Here is a tiny trained network, its code and every weight. The questions are about switching its units off for an input and a class, where a switched-off unit gives its printed mean instead of its output.

import numpy as np


def w(rows, s, z=0):
    codes = np.array(rows[::2]) - 128.0
    scale = np.full(codes.shape[1], s)
    scale[-1] = z or s
    return codes * scale


def norm(h):
    return h / np.sqrt((h * h).mean(-1, keepdims=True) + 1e-5)


def f(y):
    return np.maximum(y, 0)


def log_softmax(a):
    a = a - a.max(-1, keepdims=True)
    return a - np.log(np.exp(a).sum(-1, keepdims=True))


def net(x, mask):
    res = np.array(x, float).reshape(1, 4) / 4 @ E
    u = 0
    for l in range(2):
        y = f(norm(res) @ A[l][:, :-1].T + A[l][:, -1])
        res = res + np.where(mask[u : u + 5], y, B[l][:, -1]) @ B[l][:, :-1]
        u += 5
    return log_softmax(norm(res)[-1] @ U[:, :-1].T + U[:, -1])


A, B = {}, {}
E = w([
[224,126,149,141,118,105,142,152,143,31,112,175],'x0',
[48,138,143,54,140,3,142,113,179,149,221,131],'x1',
[100,214,139,89,15,144,187,178,171,179,23,98],'x2',
[206,117,13,142,5,145,46,197,130,207,123,125],'x3',
],0.0015)
A[0] = w([
[25,202,160,13,125,55,159,139,164,169,166,73,251],'0.n0',
[150,202,180,95,145,20,165,128,182,87,140,217,28],'0.n1',
[75,205,233,80,104,125,222,151,185,74,73,169,6],'0.n2',
[99,100,105,184,44,253,142,161,116,186,43,114,54],'0.n3',
[218,118,128,165,114,89,164,175,170,24,106,206,24],'0.n4',
],0.0023,0.0015)
B[0] = w([
[194,148,57,106,117,114,49,192,84,99,146,224,254],'0.n0',
[123,120,112,170,79,209,129,164,136,173,86,72,169],'0.n1',
[135,126,104,180,133,177,174,2,167,194,90,111,180],'0.n2',
[199,174,73,135,83,157,147,195,161,126,113,38,194],'0.n3',
[116,149,63,51,92,81,59,216,101,168,189,118,160],'0.n4',
],0.0034,0.0043)
A[1] = w([
[100,67,66,199,141,175,76,113,83,181,173,44,223],'1.n0',
[63,154,135,36,41,20,118,149,133,174,226,160,103],'1.n1',
[90,84,90,198,157,166,137,13,159,160,188,116,164],'1.n2',
[75,144,90,45,106,5,61,173,140,195,193,196,253],'1.n3',
[50,157,87,40,118,28,97,137,125,199,220,102,222],'1.n4',
],0.0028,0.0011)
B[1] = w([
[101,194,120,109,73,156,184,108,167,182,55,139,193],'1.n0',
[193,129,64,83,192,136,67,167,78,2,204,172,201],'1.n1',
[55,171,174,165,178,140,184,48,198,169,100,144,164],'1.n2',
[170,177,136,52,254,63,27,120,29,83,174,216,253],'1.n3',
[162,165,121,120,231,61,56,197,29,49,165,237,217],'1.n4',
],0.0039,0.0051)
U = w([
[37,26,237,173,190,60,228,85,202,53,215,65,6],'0',
[207,174,52,32,231,19,8,234,39,49,233,241,251],'1',
[32,212,198,209,222,210,234,18,221,215,49,183,166],'2',
[215,229,25,177,3,232,174,221,207,233,25,35,244],'3',
[18,20,239,75,32,32,139,186,225,177,192,38,4],'4',
],0.0035,0.0026)

Each question gives the input, the list of numbers given to net, and the class t.
The units are the neurons (one row each of A and B). Each row of codes is followed by its name. A weight is (code - 128) times the scale printed after its matrix; where a second scale follows, it is the last column's (A, B and U).
mask holds one flag per neuron, layer by layer. A switched-off neuron (its flag False) gives its mean, the last column of its row in B, instead of its output. The means were averaged over made-up inputs and are rounded, as every weight is.
A unit's drop is (log p(t) with every unit on - log p(t) with that unit switched off) / (log p(t) with every unit on - log p(t) with every unit switched off).
The circuit of an input: a set's keep is (log p(t) with only the set's units on - log p(t) with every unit switched off) / (log p(t) with every unit on - log p(t) with every unit switched off). Starting from all 10 units, units are removed one at a time, each time the one whose removal leaves the highest keep (on an exact tie, the one counted first), for as long as the keep stays at least 0.8.
circuit, biggest first: the units of the circuit, biggest drop first
k most important neurons: the k neurons with the biggest drops, biggest first
k most important neurons of layer l: the k neurons of layer l with the biggest drops, biggest first
drop of u: that unit's drop, to one decimal
input [1,0,4,5], class 3: 3 most important neurons of layer 0 => [0.n3, 0.n0, 0.n4]
input [-4,-3,-6,8], class 3: most important neuron => [0.n0]
input [1,3,-4,-6], class 0: 2 most important neurons of layer 0 => [0.n4, 0.n1]
input [3,-6,-2,0], class 3: circuit, biggest first => [1.n3, 1.n4]
input [1,1,-8,1], class 2: circuit, biggest first => [0.n0, 1.n2, 1.n0]
input [2,3,4,-5], class 3: circuit, biggest first => [1.n3, 0.n1]
input [-1,1,-8,1], class 2: 2 most important neurons => [0.n0, 1.n2]
input [-7,-4,-6,5], class 2: circuit, biggest first => [0.n0, 1.n2, 1.n0]
input [3,-6,-8,5], class 3: 3 most important neurons => [1.n3, 0.n0, 1.n4]
input [1,-1,-5,-1], class 2: circuit, biggest first => [0.n0, 1.n3, 1.n2]
input [1,-4,8,-5], class 2: 4 most important neurons of layer 0 => [0.n2, 0.n4, 0.n0, 0.n1]
input [-8,-3,-3,2], class 2: 3 most important neurons of layer 0 => [0.n0, 0.n4, 0.n1]
input [-2,-8,2,1], class 3: drop of 1.n2 => 0.0
input [-6,-2,-6,-2], class 2: drop of 0.n0 => 0.1
input [6,-5,6,4], class 3: drop of 1.n3 => 0.2
input [7,1,6,-6], class 3: drop of 0.n4 => 0.2
input [-2,-1,3,-2], class 3: most important neuron of layer 0 => [0.n2]
